Below is a small trained network, with its code and all its weights. Each question gives an input and a target symbol and asks what happens when units are switched off, that is, made to give their printed mean instead of their output.

import numpy as np


def w(rows, s, z=0):
    codes = np.array(rows[::2]) - 128.0
    scale = np.full(codes.shape[1], s)
    scale[-1] = z or s
    return codes * scale


def norm(h):
    return h / np.sqrt((h * h).mean(-1, keepdims=True) + 1e-5)


def softmax(a):
    e = np.exp(a - a.max(-1, keepdims=True))
    return e / e.sum(-1, keepdims=True)


def log_softmax(a):
    a = a - a.max(-1, keepdims=True)
    return a - np.log(np.exp(a).sum(-1, keepdims=True))


def net(x, mask):
    ids = ['ΓΔΞαβζηθλτ'.index(c) for c in x.split()]
    T = len(ids)
    res = E[ids] + P[:T]
    u = 0
    for l in range(3):
        r = norm(res)
        for j in range(2):
            rows = slice(3 * j, 3 * j + 3)
            q, k, v = (r @ M[l][rows].T for M in (Q, K, V))
            z = softmax(np.where(np.tri(T) > 0, q @ k.T / 3**0.5, -1e9)) @ v
            o = O[l][rows]
            res = res + np.where(mask[u + j], z, o[:, -1]) @ o[:, :-1]
        u += 2
    return log_softmax(norm(res)[-1] @ U[:, :-1].T + U[:, -1])


Q, K, V, O = {}, {}, {}, {}
E = w([
[166,185,175,160,133,137,92,60,140,101],'Γ',
[109,175,176,175,160,134,56,135,174,96],'Δ',
[176,150,210,212,141,171,117,194,100,116],'Ξ',
[158,151,190,160,113,61,66,110,155,139],'α',
[155,108,99,172,129,103,222,142,181,169],'β',
[138,101,74,125,113,134,197,141,168,252],'ζ',
[164,56,63,134,187,174,58,195,197,71],'η',
[61,159,39,140,133,115,90,214,184,149],'θ',
[62,85,251,149,88,168,128,101,238,100],'λ',
[180,191,143,165,129,81,200,89,184,24],'τ',
],0.016)
P = w([
[111,234,55,96,79,228,130,149,168,123],'0',
[102,142,65,102,225,162,186,76,98,181],'1',
[161,202,42,196,20,247,136,116,184,180],'2',
[94,191,104,65,111,149,137,147,109,101],'3',
[111,108,91,107,204,133,180,87,100,161],'4',
[157,150,67,212,44,192,129,98,181,172],'5',
[103,158,117,69,104,117,128,145,102,92],'6',
[117,96,118,114,191,103,166,91,97,147],'7',
[174,118,85,226,51,162,112,98,180,162],'8',
[119,124,134,67,94,90,120,143,98,86],'9',
[124,81,142,124,185,78,151,104,91,131],'10',
[195,90,110,230,55,140,105,110,173,149],'11',
[110,144,121,62,103,103,108,144,105,84],'12',
],0.012)
Q[0] = w([
[70,151,177,3,186,103,154,168,71,122],'0.h0',
[98,110,129,57,208,99,151,106,36,115],'0.h0',
[138,148,110,201,147,128,81,92,142,101],'0.h0',
[104,124,167,96,143,134,140,93,93,151],'0.h1',
[118,129,144,86,215,98,146,125,92,108],'0.h1',
[188,140,122,213,210,108,116,122,180,171],'0.h1',
],0.014)
K[0] = w([
[74,221,82,89,127,161,150,160,86,236],'0.h0',
[115,178,73,98,156,170,131,85,145,234],'0.h0',
[142,114,142,177,147,132,72,91,123,75],'0.h0',
[110,154,160,145,166,138,156,87,106,142],'0.h1',
[196,204,196,190,199,225,184,91,92,80],'0.h1',
[202,86,196,213,165,90,141,244,89,148],'0.h1',
],0.011)
V[0] = w([
[163,143,122,143,149,130,104,105,130,84],'0.h0',
[114,83,200,126,106,181,72,146,98,156],'0.h0',
[99,102,188,128,98,123,187,78,170,113],'0.h0',
[82,186,133,170,131,140,158,177,130,151],'0.h1',
[100,150,82,106,110,103,171,58,157,73],'0.h1',
[248,140,129,158,104,186,134,120,131,131],'0.h1',
],0.011)
O[0] = w([
[151,71,62,183,142,128,205,202,131,83,188],'0.h0',
[30,95,105,141,44,205,112,51,61,46,12],'0.h0',
[141,194,122,70,131,242,209,124,176,57,82],'0.h0',
[140,159,76,121,151,102,102,145,187,68,225],'0.h1',
[2,97,70,128,65,158,47,10,51,123,117],'0.h1',
[149,168,182,107,128,92,177,33,148,168,254],'0.h1',
],0.0089,0.0047)
Q[1] = w([
[113,92,130,108,177,155,154,125,198,143],'1.h0',
[86,156,184,131,194,131,109,115,82,114],'1.h0',
[140,176,96,81,2,151,98,187,123,114],'1.h0',
[112,131,121,104,91,107,133,232,149,150],'1.h1',
[105,142,71,98,167,106,129,122,97,175],'1.h1',
[124,194,112,119,120,54,73,160,74,100],'1.h1',
],0.011)
K[1] = w([
[86,78,112,91,127,165,155,137,172,116],'1.h0',
[60,143,204,109,109,175,101,65,128,6],'1.h0',
[167,230,16,151,164,77,98,175,77,141],'1.h0',
[174,112,109,52,183,119,69,207,153,172],'1.h1',
[63,131,122,93,158,119,157,97,138,152],'1.h1',
[98,151,183,94,174,81,79,119,79,88],'1.h1',
],0.012)
V[1] = w([
[68,197,187,213,83,167,101,99,137,81],'1.h0',
[238,177,77,163,104,112,129,107,99,111],'1.h0',
[190,176,45,85,144,117,109,155,34,179],'1.h0',
[73,100,144,189,9,115,81,146,166,99],'1.h1',
[135,103,147,123,48,138,118,126,125,114],'1.h1',
[138,197,122,192,1,129,168,148,164,113],'1.h1',
],0.0071)
O[1] = w([
[216,42,104,161,129,113,99,103,178,118,2],'1.h0',
[133,113,141,116,1,112,141,122,80,90,220],'1.h0',
[171,176,140,174,3,115,147,145,97,131,151],'1.h0',
[125,148,102,101,186,94,164,112,150,186,74],'1.h1',
[178,201,117,107,125,85,134,157,156,164,22],'1.h1',
[24,154,108,164,181,116,116,168,78,230,169],'1.h1',
],0.0087,0.0039)
Q[2] = w([
[69,161,84,62,176,2,200,91,68,77],'2.h0',
[168,173,142,147,90,121,107,51,126,71],'2.h0',
[87,91,227,84,172,21,28,140,82,159],'2.h0',
[142,183,100,217,105,131,237,169,247,184],'2.h1',
[117,132,156,169,63,147,145,115,254,212],'2.h1',
[110,119,56,212,33,107,177,104,128,171],'2.h1',
],0.0083)
K[2] = w([
[99,144,121,12,154,63,176,75,97,74],'2.h0',
[168,171,99,124,66,79,50,73,146,76],'2.h0',
[136,109,224,143,162,67,47,108,97,111],'2.h0',
[80,81,165,45,129,102,184,127,162,110],'2.h1',
[57,107,146,26,137,58,116,101,113,86],'2.h1',
[122,126,124,30,139,79,133,162,115,144],'2.h1',
],0.011)
V[2] = w([
[128,97,69,17,152,107,177,107,67,142],'2.h0',
[90,170,164,87,47,109,150,178,186,161],'2.h0',
[104,188,100,92,79,110,58,151,171,202],'2.h0',
[34,109,123,153,127,128,202,162,168,77],'2.h1',
[74,75,192,136,96,86,87,153,193,138],'2.h1',
[98,95,79,54,191,1,165,43,144,55],'2.h1',
],0.0064)
O[2] = w([
[69,226,94,207,113,122,2,160,187,68,4],'2.h0',
[102,62,131,152,169,71,144,134,112,74,223],'2.h0',
[155,70,191,57,179,187,100,153,88,25,242],'2.h0',
[125,71,189,203,176,159,170,100,119,86,135],'2.h1',
[82,134,165,110,117,201,32,101,157,89,159],'2.h1',
[140,147,197,94,148,83,153,128,86,82,93],'2.h1',
],0.0087,0.004)
U = w([
[81,129,203,127,96,254,141,16,126,82,187],'Γ',
[166,68,47,173,76,156,109,171,99,18,41],'Δ',
[214,223,196,110,165,120,173,180,225,104,54],'Ξ',
[185,27,168,159,94,105,134,106,75,236,4],'α',
[36,168,91,190,157,43,192,89,63,92,112],'β',
[125,199,190,34,115,195,95,131,64,226,217],'ζ',
[66,179,65,158,129,115,96,203,115,196,245],'η',
[96,109,168,77,158,45,52,95,53,111,129],'θ',
[109,96,122,141,219,139,94,43,188,163,204],'λ',
[166,178,75,154,86,125,84,4,123,114,170],'τ',
],0.0097,0.004)

Each question gives the input, a string of symbols that net reads in full, and the target symbol t.
The units are the heads (3 rows each of Q, K, V and O). Each row of codes is followed by its name. A weight is (code - 128) times the scale printed after its matrix; where a second scale follows, it is the last column's (O and U).
mask holds one flag per head, layer by layer. A switched-off head (its flag False) gives its mean, the last column of its rows in O, instead of its output. The means were averaged over made-up inputs and are rounded, as every weight is.
A unit's drop is (log p(t) with every unit on - log p(t) with that unit switched off) / (log p(t) with every unit on - log p(t) with every unit switched off).
The circuit of an input: a set's keep is (log p(t) with only the set's units on - log p(t) with every unit switched off) / (log p(t) with every unit on - log p(t) with every unit switched off). Starting from all 6 units, units are removed one at a time, each time the one whose removal leaves the highest keep (on an exact tie, the one counted first), for as long as the keep stays at least 0.8.
circuit, biggest first: the units of the circuit, biggest drop first
most important unit: the unit with the biggest drop
which heads matter: for each layer, one digit per head in row order, 1 if its drop is at least 0.15 and else 0, layers parted by /
input β β η, target α: circuit, biggest first => [0.h1 0.h0]
input β Ξ β Γ θ τ α β, target Ξ: which heads matter => 01 / 00 / 00
input η η ζ η Δ α λ η Ξ, target Γ: circuit, biggest first => [0.h0]
input ζ τ β ζ α λ η θ α β, target Ξ: which heads matter => 10 / 00 / 00
input η τ η Ξ α α, target ζ: which heads matter => 11 / 11 / 00
input β θ Γ η η τ β η ζ θ λ, target λ: which heads matter => 00 / 10 / 00
input β α α η η ζ α β Γ, target β: circuit, biggest first => [1.h1 0.h0]
input Δ τ Δ Γ θ η α Γ ζ, target η: circuit, biggest first => [1.h1 0.h1]
input Δ β θ Γ η, target η: which heads matter => 00 / 10 / 10
input η Γ Γ η Γ, target Γ: circuit, biggest first => [0.h1 1.h1]
input η η Δ η η Γ η β Ξ η θ, target Ξ: which heads matter => 01 / 00 / 00
input α θ η η η β λ θ β, target Γ: which heads matter => 10 / 00 / 00
input ζ η η ζ Δ Γ Δ η η, target α: which heads matter => 01 / 00 / 00
input η ζ α τ α, target α: circuit, biggest first => [0.h1 1.h0]
input Δ η β Δ τ, target τ: circuit, biggest first => [0.h1 2.h0]
input β Ξ θ θ α β, target Δ: circuit, biggest first => [0.h1]
input Δ η ζ η η β η η, target η: circuit, biggest first => [2.h0 1.h0]
input α η η β λ Ξ θ τ η β ζ, target Ξ: which heads matter => 11 / 00 / 00
input α ζ Ξ θ τ β Ξ τ Δ Γ, target τ: circuit, biggest first => [0.h1 1.h1 1.h0 2.h0]
input θ η η ζ τ τ λ Γ ζ η Γ θ, target Δ: most important unit => 1.h1
input α α Δ α η ζ θ θ Γ η α, target α: circuit, biggest first => [0.h1 2.h0]
input λ η θ θ β α, target Δ: which heads matter => 01 / 00 / 00
input β τ η τ ζ α η Γ, target Γ: which heads matter => 10 / 01 / 00
